(in the rows, 128 means zero)
Each row of numbers stands for one object and depends on some of the facts below. Use the named rows to name the rest.

There are 3 kinds of fact about the objects: sinak, ranor, stosti.
sinak: points at; ranor: uses; stosti: is of sort
belos {stosti=588}
biflin {stosti=254}
bizustu {sinak=minir, flegran, stosti=531}
bodril {ranor=liskal, nonen, stosti=254}
braga {stosti=254}
branu {sinak=greklik, flipuva, pefluk, ranor=fustom, stosti=531}
brotal {sinak=flomi, stosti=588}
brufol {sinak=dutruk, stosti=254}
daskis {ranor=tregrer, braga, stosti=588}
degri {sinak=tremafu, mevur, zadro, lunan, stosti=531}
desta {sinak=greklik, stosti=588}
dezul {sinak=grupar, brotal, ranor=videl, stosti=588}
difar {stosti=588}
dilaflun {stosti=531}
dranako {sinak=stoler, ranor=stebim, grasim, stosti=588}
driflin {stosti=588}
drima {sinak=greklik, pefluk, stosti=588}
droflen {sinak=kosok, nudroga, stosti=588}
dutruk {sinak=fustom, stosti=588}
fefon {stosti=254}
fibror {ranor=niflam, belos, stosti=254}
flegran {sinak=minir, pefluk, stosti=254}
fliplepu {sinak=flegran, brufol, stosti=588}
flipuva {sinak=drima, stosti=588}
flomi {sinak=ragur, ranor=stekik, mokimom, trifarun, stosti=254}
floplom {ranor=trodrim, drima, nopok, stosti=588}
flufa {sinak=kladaler, stosti=588}
fluklo {stosti=588}
folam {sinak=flegran, zuklo, klegitam, ragur, perifir, ranor=ledim, fliplepu, stosti=531}
fomigal {sinak=fliplepu, ragur, stosti=588}
fupinur {sinak=minir, nukam, stosti=254}
fustom {sinak=pefluk, brotal, stosti=531}
givek {sinak=fustom, stosti=588}
grasim {stosti=588}
gredrode {sinak=kosok, stosti=531}
greklik {sinak=minir, stosti=588}
gretre {stosti=531}
grore {sinak=mevur, ranor=fluklo, plaruto, stosti=531}
grorom {ranor=fluklo, flufa, stosti=588}
grupar {sinak=troge, stosti=254}
kazitras {sinak=stoler, ranor=plitir, stosti=588}
kele {ranor=pogrisil, kosok, grupar, stosti=588}
kiflun {sinak=kazitras, ranor=braga, flipuva, stosti=531}
kladaler {sinak=greklik, stosti=588}
klaro {sinak=minir, stosti=588}
klegitam {sinak=greklik, stosti=531}
klifon {stosti=588}
kosok {stosti=254}
ledim {stosti=531}
liskal {sinak=bizustu, stosti=531}
loflum {sinak=greklik, zuklo, ranor=stebim, stosti=254}
luklor {sinak=flegran, pefluk, stosti=588}
lunan {sinak=grore, ranor=stebim, grasim, stosti=254}
mevur {sinak=ragur, stosti=531}
mina {sinak=tifliklo, bizustu, grore, ranor=fefon, stosti=531}
minir {sinak=pefluk, stosti=531}
mokimom {sinak=minir, stosti=588}
mutu {ranor=pletri, stosti=588}
niflam {stosti=588}
nogrol {ranor=gretre, nopok, pletri, stosti=254}
nonen {stosti=531}
nopok {sinak=troge, dutruk, kazitras, stosti=588}
nudroga {ranor=rutrutri, stosti=254}
nukam {sinak=ragur, brotal, stosti=588}
pebal {stosti=588}
pefluk {stosti=531}
perifir {sinak=kazitras, stosti=588}
plaruto {stosti=254}
pletri {stosti=588}
pliba {ranor=liskal, pletri, stosti=531}
plimam {ranor=kosok, stosti=531}
plitir {sinak=fliplepu, flipuva, stosti=254}
pludrol {ranor=klifon, pebal, stosti=588}
plusken {sinak=minir, ragur, stosti=588}
pogrisil {sinak=flipuva, pefluk, kazitras, stosti=588}
radra {ranor=plaruto, desta, stosti=588}
ragur {ranor=stebim, stosti=254}
rutrutri {stosti=588}
sotiklu {ranor=klifon, stosti=254}
stebim {sinak=kazitras, stosti=588}
stekik {stosti=531}
stidan {ranor=driflin, stosti=588}
stoler {sinak=pefluk, stosti=254}
stoten {sinak=folam, brufol, stosti=588}
studruklu {sinak=mevur, ranor=braga, gredrode, stosti=254}
tifliklo {sinak=minir, flegran, drima, stosti=254}
tregrer {stosti=254}
treku {ranor=flegran, desta, stosti=531}
tremafu {sinak=fustom, perifir, stosti=588}
trifarun {stosti=531}
trodrim {stosti=588}
troge {ranor=klaro, flufa, grupar, stosti=588}
trotrigin {ranor=tremafu, minir, stosti=531}
vaplu {sinak=grupar, stosti=254}
videl {stosti=588}
zadro {sinak=pefluk, stosti=254}
zofal {ranor=flufa, gredrode, stosti=588}
zotruzu {sinak=folam, stosti=531}
zuklo {sinak=minir, greklik, stosti=588}

Named rows:
bodril: [112 104 125 135 132 145 158  78 115 123  97 117 122 127 142 123  96  93
 117 194 152 117 126 150 137 157 118 121 148 134 136 104 129 124 126 120
 119 160 109 146 141  93 120 126]
klifon: [107 118 142 129 113 127 142 108 137 128 131 142 140 124 168 115 129 102
 131 101  81 131 116 120 128 147 123 155 107 121 119 120 123 111  97 131
 111 118 140 136 120 129 131  94]
desta: [ 97 136 121 152 129 152  79 141 168 104 180 134 157 126 145 159 154 192
 136 124 156 131 162 116 120 112 152 173  96 135  84 167 162 125 147 138
 134  93 150  92 157 120 148 150]
radra: [107 120 118 116 141 197 172 108 147 133 157  98 133  97 157 129 131 123
 110 176 112 122 150 120 123 146 123 156 124 129 122 126 144 124  92 141
  93  90 129 120 121 104 129 115]
mevur: [159 153 123 116 122 112 106 152 127 113 115 111 125 147  74 142 132 126
 129 104 126 132 105 123 155  89 133 118 149  99 133 121 109 152 121 145
 138 148 155 148 138 142 140 138]
studruklu: [155 167 132  99 135 117  58 100  81 124 149 114  82 120 122 102 128 168
 107 128 132  94 119 166 162 100  91 130 170 122 144 225 135 139  93  76
 159 151 135 122 124 106 114 157]
lunan: [162 180 122 110 130 129 136 120 124 115  94  73 109 153  80 140 124 187
 100 180 104 118  88 105 178 145 121 134 155 126 190 175 159 153 133 150
 130 163 102 120 108 125 112  78]
zadro: [161 140 127 127 113 139 108 121 114 110 100 117 128 144  96 141 127 133
 125 151 125 133 137 128 166 107 135 154 148 115 130 174 146 114 155 125
 143 159 124 139 127 148 129 134]
stekik: [106 139 137 136 115 112 167 133 117 123 117 151 127 133 130 115 128  53
 150 117 108 151 116 153 141 117 161 102 135 118 110  70 107 137 108 165
 125 126 144 153 125 121 136 116]
tremafu: [160 119 127 119 124 125  91 143 138 125 117 112 141 132 108 138 137 158
 118  88 102 125 121  99 131 112 114 159 109 113 139 153 119 106 137 126
 128 127 135 127 123 162 137 129]
nopok: [108  67 105 131 161 117  65 156 167 140 115 125 138 131 107 143 131 155
  99  95 165 121 103  99  70 139 110 114  89 132 120 127  99 110 163  87
 149 132 111 121 156 136 122 176]
klaro: [111 141 133 125 151 136  59 129 124 119 186 129 118 113 147 138 146 197
 122  88 147 107 140 130 110 104 117 150 110 131 100 202 143 135 114  97
 141 102 140  90 143 123 127 152]
dranako: [137 139  92  92 213 144 165 150 131 147 138  94 125 145 111 157 137 151
 149 161 128 122 113  86  68 152 166  95 124 141 173 134 147 106 170 119
  99 104  68  66 102 151 177 100]
plimam: [108 141 137 118 137 151 184 132 100 136 137 132 114 118 135 119 121  75
 136 133 140 147 123 161 126 114 145  83 148 126 114  88 115 159 100 143
 125 122 133 145 124  99 122 131]
zofal: [124 123 150 108 149 159 160  99  95 149 171 128 114  90 183 108 118 136
 122 112 126 112 138 140 109 143  92 117 132 138 133 144 130 137  80 107
 114  99 120 117 114 103 105 121]
droflen: [102 122 117 123 133 121 131 100 137 130 153 135 125 125 171 109 128 124
 127 137 104 112 122 129 114 149 128 131 113 138 126 117 125 123  97 114
 104 108 131 111 122 105 132 110]
givek: [146 123  97 112 145 114  81 144 153 139 141 115 131 128 112 123 146 158
 118 115 122 106 131  99 110 124 124 140 116 125 138 149 124 108 134 108
 123 110 123 109 126 138 144 138]
flipuva: [159 125 163 119 141 110  91 136  93 140 142 155 130 117 146 130 130 169
 150  50 140 119 132 122  99 108  99 127 115 131 131 179 120 118 137  96
 139 131 124 114 121 158 117 145]
kiflun: [159 131 110 104 197 119 151 177  66 164 141 148  93 120 107 134 127  81
 172 107 171 141 150 154  60  83 169  42 164 132 127 106  98 108 172  90
 147 112  92 113 112 153 167 182]
klegitam: [158 150 131 139 117 106 137 160 125 119 113 139 137 148 101 150 131 125
 162 123 151 151 138 136 131  97 156 114 143 122 121  94 131 145 160 155
 141 144 145 132 142 152 151 140]

Which object is each row?
No name comes twice in this set of rows, the named rows included.
[130 137 115 122 121 117 188 127 117 132 124 125 119 128 124 114 116  65
 144 151 120 138 130 151 136 128 148  98 155 126 138  60 112 141 105 157
 111 126 137 145 122 114 143 114]  trotrigin
[128 179 115 140 137 100 135 132 131 115 134 128 116 161 120 136 134 192
 126 196 143 126 121 135 145 157 154 129 144 148 158 161 176 146 159 148
 138 153 104  90 122 111 127  92]  loflum
[156 159 118 105 138 173 126 155 122 112 140  85 126 119  71 154 142 137
 117 144 150 133 138 128 156  74 135 119 163 107 118 135 129 161 116 146
 133 119 146 143 145 119 142 164]  grore
[115 106  60 154  78  70  79 219 204 190 113 142  79 124  79  59 165 157
  30 181 133 127 143 131 114 174 120  99 130 172 139 119 100 114 149 118
 210 106 113 129 109 100  29 178]  vaplu
[105 141 113 119 127 182 197 130 130 127 137 105 129 114 120 135 132  74
 129 183 132 147 146 145 139 118 162 106 153 127 109  79 129 150 110 166
 109  91 141 142 130 100 142 126]  treku
[130 144 119 133 116 118  88 127 126 110 117 140 124 145 111 133 141 138
 134 147 134 132 140 146 143 104 162 139 140 128 120 167 146 101 170 119
 152 137 121 120 133 135 144 144]  plitir
[181 137 143 133 118 130 157 164 110 122  91 122 142 141  79 161 127 104
 156 110 142 158 129 115 141  88 142 115 145 116 133  95 114 137 170 159
 136 151 137 153 134 169 141 140]  pefluk
[ 74 119 157 128 138 182 142 108 126 125 153 126 143  97 168 129 135 124
 114 100 118 129 127 134 125 131 118 139 103 140 101 164 131 132  94 132
 124 100 132 126 124 103 107 119]  fluklo
[142 154 103 113 136 102  92 157 128 118 131 112 117 144  79 136 137 121
 132 114 136 131 110 127 138  87 147  99 145 110 127 112 111 146 126 141
 137 134 150 137 139 134 156 144]  degri
[135 148 110 134 117 105  75 124 132 114 125 127 112 140 112 124 139 152
 119 164 136 117 139 140 152 116 140 145 142 127 125 170 150 113 148 117
 149 143 125 120 132 122 131 145]  fupinur
[137 152 103 132 136  97 116 160 130 120 138 137 122 147  95 136 142 119
 143 131 154 137 129 140 118  91 166 103 141 119 116 100 119 140 143 142
 143 124 144 119 143 136 161 148]  zotruzu
[179 148 105 129 123 114 139 159 121 127 115 120 129 145  85 142 129 110
 160 143 142 137 144 127 132  92 149 116 156 117 135  88 121 136 152 144
 129 135 137 139 137 150 156 146]  folam
[ 87 142 181 211  93  90  94 153 145 122 220 236 156 129 214 155 146 248
 181  97 223 145 210 168  89 132 140 165  80 195  72 153 174 160 181 134
 162 109 164  73 174 121  94 156]  flufa
[151 153  99 133 136 101 119 156 128 125 141 135 124 150  95 139 134 118
 155 145 154 135 146 140 111  96 168 104 152 120 126  94 125 137 150 144
 133 127 143 118 142 140 167 146]  branu
[103 130 182 141  99 177 171  96  86 115  99 137 132 107 152 127 119 100
 120 122 111 144 120 151 162 126 130 136 136 130 110 174 142 131 128 140
 146 143 118 156 116 108  82 111]  kosok

Now the same objects, written a new way:
Some rows with their names:
drima: [186 127 138  96 155 164 131 120 119  32 109 104 131  54 136 134 127  71
 118 134  93 121 141 122 127 125 137 132 141  85 101 128 112]
flipuva: [137  85 128 102 144 130 139 122  95  47 100 128 125  80 144 122 123  92
 104 140  99 124 119 133 129 133 152 137 140  97 128 102 148]
branu: [175 129 137 119 151 120 135 132 120  65 103 111 138  88 134 118 135  99
 140 154 104 124 120 130 128 120 153 110 123  91 115 132 132]
droflen: [150 124 118 122 132 137 148 115 120  57  94 122 131  82 121 124 111 107
 124 127  97 118 114 116 142 122 157 134 133 100 131 130 136]
nudroga: [138 144 140 139 121 118 165 122 103  36 104 102 138 110 132 110 127 126
 132 134  90 137 106 103 150 127 166 120 132 126 120 145 115]
fibror: [137 145 146 144 121 120 159 124 104  37 101 108 140 109 134 109 127 123
 135 140  88 132 106 102 145 124 173 112 133 123 120 144 114]
liskal: [165 116 103 117 118 147 135 113 104  50 105  99 162  93 115 130 109 101
 132 118 103 125 137 134 157 123 130 129 149  66 115 143 109]
mutu: [155 133 135 141 142 139 152 108 101  15 106  91 160  93 128 123 100  96
 127 120  83 139 119  81 149 121 163 150 142 102 115 158 104]
pletri: [151 128 124 120 134 152 162 108  98  11 102  88 152  80 121 134 106 104
 117 106  86 146 129 114 162 118 137 159 151  99 106 150  94]
dutruk: [146 112 128 117 139 129 144 109 126  58  97 132 121  75 108 125 115 114
 129 120  88 122 117 113 126 129 149 127 136  97 135 129 138]
vaplu: [145 129 119 124 115 136 148 120 112  56 100 131 130  94 118 119 124 116
 131 136  96 111 118 120 138 133 153 108 143 101 123 128 127]
grupar: [151 109 116 101 105 135 175 125  88  61  99 128 112 108 132 118 113 109
 110 122  90 112 125 126 154 158 134 121 130  90 134 112 134]
plusken: [152 114 114 113 114 153 138 118 116  66  90 109 145  78 118 124 113 111
 126 139 109 112 121 112 155 105 172 134 123 101 140 132 136]
stebim: [152  99 113 110 152 163 148  81 135  57  98 132 115  91 116 132  90 154
 110 122  75 124 112 167 173 144 143 135 133 105 111 118 137]
treku: [173 147 145 132 131 100 189 137 111  60  93  88 135 113 131 109 111 130
 146 132  91 137 110  95 154 127 147 132 105  99 126 163 131]
gretre: [161 126 125 128 132 128 161 120  96  20 107  81 170 105 125 125 112 108
 126 114  94 146 130 122 159 122 130 140 146  88 103 157  94]
dilaflun: [145 130 130 132 135 108 165 131 105  43  96  92 146 108 133 116 121 128
 133 133 102 148 108 124 154 117 146 131 132 109 117 148 119]
tremafu: [144 115 120 115 137 129 146 110 129  62  94 131 116  66 114 124 119 116
 128 116  93 124 117 125 133 124 148 133 145  95 131 127 134]
stidan: [138 135 140 140 141 123 160 116 114  36  96 102 141  89 130 113 114 123
 129 132  92 139 102 106 148 114 173 141 124 126 127 147 125]
stoten: [142 116 113 119 133 135 146 112 120  61  95 124 131  84 118 127 111 110
 128 131  99 118 116 114 144 121 159 134 133 101 137 127 136]

Which object is each row?
No name comes twice in this set of rows, the named rows included.
[148 128 128 126 137 143 162 109 102  16 102  90 151  83 127 129 110 105
 120 108  91 146 124 110 154 122 145 155 146 103 113 151  99]  trodrim
[138 121 157 113 117 152 149 110 120  29  97  88 149 135  93 140 115 169
 108 147 106 131 104 105 155 132 168 106 107 137 119 150 125]  ragur
[150 127 101 118 114 154 137 122 115  68  86 114 134  57 135 116 124 103
 133 141 107 119 123 136 162 102 169 141 126 109 130 126 130]  mokimom
[131  91 133 118 115 120 140 124  81  54 103 123 142 123 128 114 125  97
 112 150 103  99 111  98 131 149 168 112 132  92 138 115 149]  studruklu
[164 145 150 128 136 117 189 125 111  54  90  96 121  99 138 116 102 120
 136 128  82 128 108  72 154 131 162 151 101 112 138 155 134]  radra
[131 124 132 114  98 126 133 127 125  64  98 116 144 107  86 126 135 120
 135 147 120 105 115  84 114 120 171  93 132 111 151 137 131]  flomi
[141 110 103 119 116 142 144 107 121  69  89 122 133  68 115 122 117 117
 133 121  97 119 118 129 158 112 164 135 134  97 138 129 133]  fliplepu
[147  84 118  99 123 114 155 134  80  62  93 112 136 113 139 118 116 101
 108 135 108 125 122 140 154 140 131 136 135  83 129 113 145]  gredrode
[166 105 112 100 112 155 158 123  87  72  86 105 129  79 151 112 105  95
 117 141  94 111 130 115 175 125 160 152 109  94 135 117 147]  klaro
[153 119 140 119 131 157 134  90 127  55 106 123 137 127 102 133 103 148
 116 160  91 104 102 121 148 149 170  90 117 111 118 131 137]  lunan
[143 113 117 111 124 142 142 112 121  60  91 115 138  81 105 132 111 116
 125 133 107 118 122 104 138 117 159 136 129 101 143 131 136]  fomigal

The same objects again, as new rows of numbers:
Some rows with their names:
vaplu: [119 153 121 132 130 142 177 153  56 151 164 118 112 126]
pefluk: [188 175 138 124  94 141  71 139 150  69 158 138 129 199]
floplom: [ 64 177 103 127  91 143 225 120  99 127 132 104 128 124]
loflum: [137 142 120 120  90 118 197 180 130 128 138  71  84 126]
dilaflun: [ 58 182 118 141  90 131 131 139  87 123 155 107 113 132]
troge: [124 178 135 110 153 155 168 105  95 109 149 143 117 166]
lunan: [ 73 145 148 100 111 128 185 189 119  99 153  78 121 110]
stoler: [175 149 122 131 106 139 138 151 123 130 153 129 107 163]
nudroga: [ 21 169 119 147  88 128 182 125 117 133 165 124 121 150]
plitir: [146 143 113 137 100 132 128 181 100 158 134 102  96 116]
tregrer: [ 43 163 111 143 116 121 110 134 103 157 152 106 119 150]
zotruzu: [128 166 124 113  94 137  96 193  96 109 129  90 104 121]
plimam: [ 47 186 118 125 102 125 133 136  85 116 139 118 105 142]
klegitam: [140 169 119 129  76 132  80 177 124 104 129  99 100 148]
pogrisil: [177 156 111 125 120 140 106 142 100 148 108 101  75 116]
luklor: [158 154 111 123 100 149 124 169 116 140 116  91  87 116]
dutruk: [151 163 133 116 123 159 121 147 107 114 146 116 122 124]
daskis: [ 31 179 110 125 121 138 154 120 117 140 137  95 109 150]
fomigal: [106 150 130 106 110 150 123 200 102 130 113  81 109  81]
stekik: [ 65 181 118 151  88 131  93 137  81 124 159 107 115 131]

Which object is each row?
No name comes twice in this set of rows, the named rows included.
[ 55 159 120 150  96 127 171 139 101 145 157 115 116 132]  biflin
[ 51 159 120 158  94 127 146 138 100 149 159 114 118 121]  fefon
[ 70 171 132 155 100 126 160  96 112 125 154  76 111  97]  grasim
[ 48 161 112 148 117 116  93 127 104 163 151 108 122 143]  braga
[102 157 147 106 124 159 104 163 117 101 138 107 135 110]  brotal
[161 166 135 115 112 143  69 174  93 106 149 111 120 136]  fustom
[ 69 175 104 136  92 140 216 114  97 132 131 107 133 116]  mutu
[ 83 171 107 153  86 135 154  98  94 140 128  99 140  99]  pletri
[136 156 125 119 118 155 137 164  99 128 127  97 104 108]  givek
[151 178 105 105 132 140 122 158  78 131 142 103  92 174]  kiflun
[ 81 165 149  97 101 140  73 202 110  82 136 105 137 117]  mevur

